Below is a small trained network, with its code and all its weights. Each question gives an input and a class and asks what happens when units are switched off, that is, made to give their printed mean instead of their output.

import numpy as np


def w(rows, s, z=0):
    codes = np.array(rows[::2]) - 128.0
    scale = np.full(codes.shape[1], s)
    scale[-1] = z or s
    return codes * scale


def f(y):
    return y / 2 * (1 + np.tanh(0.7978845608 * (y + 0.044715 * y**3)))


def log_softmax(a):
    a = a - a.max(-1, keepdims=True)
    return a - np.log(np.exp(a).sum(-1, keepdims=True))


def net(x, mask):
    res = np.array(x, float).reshape(1, 8) / 4 @ E
    y = f(res @ A[0][:, :-1].T + A[0][:, -1])
    res = res + np.where(mask, y, B[0][:, -1]) @ B[0][:, :-1]
    return log_softmax(res[-1] @ U[:, :-1].T + U[:, -1])


A, B = {}, {}
E = w([
[120,104,139,157,121,151,124,124,128,83,97,115],'x0',
[144,33,30,139,223,135,148,57,117,178,133,152],'x1',
[157,114,121,120,103,168,68,192,222,96,141,249],'x2',
[108,116,122,141,125,125,137,172,132,107,104,125],'x3',
[111,109,127,148,125,125,122,147,155,120,100,110],'x4',
[129,142,124,128,142,156,122,133,108,94,104,130],'x5',
[192,113,158,143,125,29,90,117,105,110,35,169],'x6',
[237,87,11,80,10,137,38,248,102,105,177,38],'x7',
],0.011)
A[0] = w([
[111,177,144,150,119,179,91,96,110,160,167,129,122],'neuron 1',
[109,121,164,147,187,121,188,91,129,158,87,156,101],'neuron 2',
[131,127,164,133,109,149,108,163,188,123,133,253,13],'neuron 3',
[134,58,80,169,168,156,156,120,114,172,119,196,76],'neuron 4',
[198,147,106,124,105,63,110,118,110,129,65,141,132],'neuron 5',
[68,159,112,151,110,189,178,111,155,127,183,137,91],'neuron 6',
[96,218,206,144,68,115,111,144,150,108,141,136,40],'neuron 7',
[110,153,151,146,150,87,185,115,73,144,109,55,6],'neuron 8',
[61,157,208,125,179,123,166,120,138,141,114,160,53],'neuron 9',
[111,142,135,122,112,203,181,130,156,145,158,109,154],'neuron 10',
[149,130,167,140,98,56,125,94,98,139,52,201,112],'neuron 11',
[129,125,170,115,132,155,154,115,178,115,125,178,88],'neuron 12',
],0.011,0.0024)
B[0] = w([
[149,119,151,146,121,155,156,117,107,130,111,112,157],'neuron 1',
[164,63,129,87,122,130,149,138,124,110,140,35,247],'neuron 2',
[166,173,128,146,145,148,172,102,165,105,150,141,213],'neuron 3',
[148,156,113,142,159,66,77,49,66,122,97,147,211],'neuron 4',
[120,100,144,138,102,164,147,147,110,199,125,144,198],'neuron 5',
[68,116,142,118,157,169,143,148,137,184,138,178,197],'neuron 6',
[75,146,90,82,182,48,47,54,96,107,83,71,212],'neuron 7',
[173,251,102,193,119,127,140,123,243,125,133,147,203],'neuron 8',
[134,77,108,105,70,141,134,130,102,97,189,114,251],'neuron 9',
[81,93,86,149,162,162,105,164,107,175,131,163,181],'neuron 10',
[80,92,166,137,158,187,158,195,152,181,82,120,215],'neuron 11',
[165,131,120,113,119,127,145,137,176,117,170,63,183],'neuron 12',
],0.013,0.018)
U = w([
[160,62,90,61,9,141,115,165,85,94,176,83,210],'0',
[22,83,177,146,178,192,144,158,113,206,85,154,101],'1',
[72,130,128,113,201,10,102,38,54,115,74,122,4],'2',
[168,193,137,174,128,149,147,104,220,94,150,165,179],'3',
],0.014,0.0033)

Each question gives the input, the list of numbers given to net, and the class t.
The units are the neurons (one row each of A and B). Each row of codes is followed by its name. A weight is (code - 128) times the scale printed after its matrix; where a second scale follows, it is the last column's (A, B and U).
mask holds one flag per neuron, in row order. A switched-off neuron (its flag False) gives its mean, the last column of its row in B, instead of its output. The means were averaged over made-up inputs and are rounded, as every weight is.
A unit's drop is (log p(t) with every unit on - log p(t) with that unit switched off) / (log p(t) with every unit on - log p(t) with every unit switched off).
The circuit of an input: a set's keep is (log p(t) with only the set's units on - log p(t) with every unit switched off) / (log p(t) with every unit on - log p(t) with every unit switched off). Starting from all 12 units, units are removed one at a time, each time the one whose removal leaves the highest keep (on an exact tie, the one counted first), for as long as the keep stays at least 0.8.
circuit, biggest first: the units of the circuit, biggest drop first
k most important neurons: the k neurons with the biggest drops, biggest first
drop of u: that unit's drop, to one decimal
input [-7,-8,6,-7,-4,-7,-2,0], class 2: circuit, biggest first	(neuron 7)
input [-7,8,1,5,7,-3,-8,5], class 1: 2 most important neurons	(neuron 7; neuron 10)
input [6,-5,6,-7,-4,-4,-3,-8], class 0: 2 most important neurons	(neuron 9; neuron 12)
input [7,-5,-6,-7,-7,-7,7,6], class 1: 4 most important neurons	(neuron 9; neuron 5; neuron 2; neuron 11)
input [-8,-6,6,2,-5,0,-3,5], class 2: circuit, biggest first	(neuron 7; neuron 9)
input [-5,2,-4,-1,5,7,2,-4], class 0: circuit, biggest first	(neuron 2; neuron 9)
input [-3,3,-4,1,1,3,-2,-1], class 3: 2 most important neurons	(neuron 7; neuron 8)
input [-7,1,1,1,-6,3,3,2], class 1: 3 most important neurons	(neuron 9; neuron 2; neuron 8)
input [7,7,8,5,-1,2,-3,-1], class 3: 4 most important neurons	(neuron 7; neuron 3; neuron 12; neuron 2)
input [4,5,-2,6,-2,-5,7,-7], class 0: 3 most important neurons	(neuron 2; neuron 9; neuron 6)
input [-2,-8,0,-6,8,2,5,7], class 2: 4 most important neurons	(neuron 7; neuron 9; neuron 2; neuron 12)
input [-8,-7,-4,2,7,-2,-8,1], class 1: 3 most important neurons	(neuron 6; neuron 10; neuron 4)
input [1,4,-4,-5,-7,-1,-1,-4], class 0: 3 most important neurons	(neuron 2; neuron 7; neuron 9)
input [6,-5,-3,-3,1,1,8,1], class 1: circuit, biggest first	(neuron 11)
input [-6,6,-8,-1,1,-7,5,2], class 3: 2 most important neurons	(neuron 8; neuron 7)
input [6,-5,-4,0,5,0,6,5], class 1: circuit, biggest first	(neuron 9; neuron 5)
input [-1,5,1,-1,-1,-3,6,-5], class 1: drop of neuron 11	5.7
input [-7,8,-6,4,-6,1,-4,3], class 2: drop of neuron 4	0.4
input [-6,-8,-5,-6,4,6,3,2], class 2: drop of neuron 7	1.4
input [3,-8,8,3,4,6,7,7], class 2: circuit, biggest first	(neuron 7)
